Below is a small trained network, with its code and all its weights. Each question gives an input and a target symbol and asks what happens when units are switched off, that is, made to give their printed mean instead of their output.

import numpy as np


def w(rows, s, z=0):
    codes = np.array(rows[::2]) - 128.0
    scale = np.full(codes.shape[1], s)
    scale[-1] = z or s
    return codes * scale


def f(y):
    return np.maximum(y, 0)


def softmax(a):
    e = np.exp(a - a.max(-1, keepdims=True))
    return e / e.sum(-1, keepdims=True)


def log_softmax(a):
    a = a - a.max(-1, keepdims=True)
    return a - np.log(np.exp(a).sum(-1, keepdims=True))


def net(x, mask):
    ids = ['αγδεμπσφ'.index(c) for c in x.split()]
    T = len(ids)
    res = E[ids] + P[:T]
    u = 0
    for l in range(2):
        r = res
        for j in range(2):
            rows = slice(2 * j, 2 * j + 2)
            q, k, v = (r @ M[l][rows].T for M in (Q, K, V))
            z = softmax(np.where(np.tri(T) > 0, q @ k.T / 2**0.5, -1e9)) @ v
            o = O[l][rows]
            res = res + np.where(mask[u + j], z, o[:, -1]) @ o[:, :-1]
        u += 2
        y = f(res @ A[l][:, :-1].T + A[l][:, -1])
        res = res + np.where(mask[u : u + 8], y, B[l][:, -1]) @ B[l][:, :-1]
        u += 8
    return log_softmax(res[-1] @ U[:, :-1].T + U[:, -1])


Q, K, V, O, A, B = {}, {}, {}, {}, {}, {}
E = w([
[161,75,188],'α',
[166,122,185],'γ',
[196,64,140],'δ',
[198,154,141],'ε',
[162,24,179],'μ',
[249,143,51],'π',
[183,117,170],'σ',
[189,219,149],'φ',
],0.014)
P = w([
[198,86,151],'0',
[39,141,118],'1',
[170,226,133],'2',
[141,76,30],'3',
[3,151,99],'4',
[162,223,132],'5',
[147,54,10],'6',
],0.016)
Q[0] = w([
[99,101,125],'0.h1',
[254,135,218],'0.h1',
[73,96,214],'0.h2',
[62,93,193],'0.h2',
],0.013)
K[0] = w([
[91,133,96],'0.h1',
[245,107,203],'0.h1',
[196,160,135],'0.h2',
[157,109,171],'0.h2',
],0.012)
V[0] = w([
[117,29,56],'0.h1',
[203,201,2],'0.h1',
[182,127,157],'0.h2',
[146,125,91],'0.h2',
],0.0092)
O[0] = w([
[47,76,35,148],'0.h1',
[60,178,73,255],'0.h1',
[2,153,85,160],'0.h2',
[126,116,130,159],'0.h2',
],0.0069,0.0055)
A[0] = w([
[136,190,100,2],'0.n1',
[91,92,78,243],'0.n2',
[41,69,71,26],'0.n3',
[252,115,44,46],'0.n4',
[190,186,97,108],'0.n5',
[172,47,118,21],'0.n6',
[179,95,215,79],'0.n7',
[4,124,174,67],'0.n8',
],0.012,0.0079)
B[0] = w([
[118,102,225,148],'0.n1',
[158,133,44,236],'0.n2',
[135,114,159,162],'0.n3',
[92,168,187,253],'0.n4',
[124,48,85,218],'0.n5',
[166,121,63,148],'0.n6',
[170,126,197,149],'0.n7',
[2,129,168,153],'0.n8',
],0.0099,0.012)
Q[1] = w([
[192,34,248],'1.h1',
[43,114,196],'1.h1',
[85,158,172],'1.h2',
[96,197,67],'1.h2',
],0.016)
K[1] = w([
[164,66,197],'1.h1',
[8,154,185],'1.h1',
[87,142,193],'1.h2',
[99,218,101],'1.h2',
],0.017)
V[1] = w([
[164,31,200],'1.h1',
[107,2,41],'1.h1',
[114,96,101],'1.h2',
[90,221,115],'1.h2',
],0.0078)
O[1] = w([
[62,88,129,61],'1.h1',
[187,4,160,255],'1.h1',
[161,89,180,161],'1.h2',
[205,148,129,132],'1.h2',
],0.011,0.0094)
A[1] = w([
[133,52,126,88],'1.n1',
[177,169,194,44],'1.n2',
[39,126,1,210],'1.n3',
[64,144,190,219],'1.n4',
[87,169,149,60],'1.n5',
[109,157,146,50],'1.n6',
[62,166,198,29],'1.n7',
[93,88,159,3],'1.n8',
],0.014,0.007)
B[1] = w([
[102,205,160,249],'1.n1',
[138,129,4,143],'1.n2',
[172,115,198,159],'1.n3',
[92,184,80,192],'1.n4',
[185,46,117,150],'1.n5',
[95,81,110,137],'1.n6',
[129,39,98,165],'1.n7',
[116,147,138,157],'1.n8',
],0.011,0.016)
U = w([
[109,167,136,164],'α',
[110,66,125,18],'γ',
[143,98,192,70],'δ',
[133,251,141,11],'ε',
[121,202,165,112],'μ',
[157,131,134,196],'π',
[118,142,145,183],'σ',
[110,183,98,3],'φ',
],0.021,0.0035)

Each question gives the input, a string of symbols that net reads in full, and the target symbol t.
The units are the heads (2 rows each of Q, K, V and O) and the neurons (one row each of A and B). Each row of codes is followed by its name. A weight is (code - 128) times the scale printed after its matrix; where a second scale follows, it is the last column's (O, A, B and U).
mask holds one flag per unit, layer by layer, with each layer's heads first. A switched-off unit (its flag False) gives its mean, the last column of its rows in O or B, instead of its output. The means were averaged over made-up inputs and are rounded, as every weight is.
A unit's drop is (log p(t) with every unit on - log p(t) with that unit switched off) / (log p(t) with every unit on - log p(t) with every unit switched off).
The circuit of an input: a set's keep is (log p(t) with only the set's units on - log p(t) with every unit switched off) / (log p(t) with every unit on - log p(t) with every unit switched off). Starting from the 12 units with the biggest drops (on a tie, the unit counted first), units are removed one at a time, each time the one whose removal leaves the highest keep (on an exact tie, the one counted first), for as long as the keep stays at least 0.8.
circuit, biggest first: the units of the circuit, biggest drop first
k most important neurons: the k neurons with the biggest drops, biggest first
top k neurons in layer l: the k neurons of layer l with the biggest drops, biggest first
heads that matter: for each layer, one digit per head in row order, 1 if its drop is at least 0.15 and else 0, layers parted by /
input ε γ δ, target ε: heads that matter	11 / 10
input α π σ σ φ, target φ: top 3 neurons in layer 0	[0.n2, 0.n5, 0.n8]
input π ε π μ ε ε, target π: top 2 neurons in layer 0	[0.n4, 0.n3]
input μ π γ γ μ σ, target μ: top 4 neurons in layer 0	[0.n7, 0.n2, 0.n4, 0.n6]
input γ ε π γ γ, target γ: circuit, biggest first	[0.n8, 1.n7]
input φ π α, target φ: 2 most important neurons	[0.n2, 1.n1]
input π π π γ, target π: 2 most important neurons	[1.n4, 0.n2]
input α γ π γ φ γ, target α: 4 most important neurons	[0.n4, 1.n4, 0.n7, 0.n2]
input π μ π σ α, target μ: circuit, biggest first	[1.n4, 1.n3, 0.n8]
input π α φ, target π: circuit, biggest first	[0.n5, 1.n1]
input φ δ π, target φ: 4 most important neurons	[0.n4, 0.n1, 0.n2, 1.n1]
input μ γ π μ γ φ, target μ: 3 most important neurons	[1.n1, 0.n5, 0.n7]
input γ μ π π μ δ, target γ: 4 most important neurons	[1.n7, 0.n2, 1.n1, 0.n7]
input φ γ π μ ε, target ε: heads that matter	10 / 11
input γ δ α φ γ σ, target γ: heads that matter	10 / 11
input α γ ε, target α: heads that matter	11 / 11
input φ φ φ, target φ: heads that matter	11 / 10
input π α δ π δ, target δ: 3 most important neurons	[0.n2, 1.n3, 0.n8]
input φ μ γ, target φ: heads that matter	11 / 10
input δ π γ π γ μ μ, target δ: 3 most important neurons	[1.n1, 0.n6, 1.n4]
input π γ α δ ε μ, target π: heads that matter	11 / 11
input π φ γ π π α, target π: 2 most important neurons	[0.n4, 1.n1]
input α π σ, target α: 3 most important neurons	[0.n4, 1.n4, 0.n7]
input π π π α, target π: heads that matter	10 / 10
input π π π μ γ φ δ, target δ: 2 most important neurons	[1.n4, 1.n1]
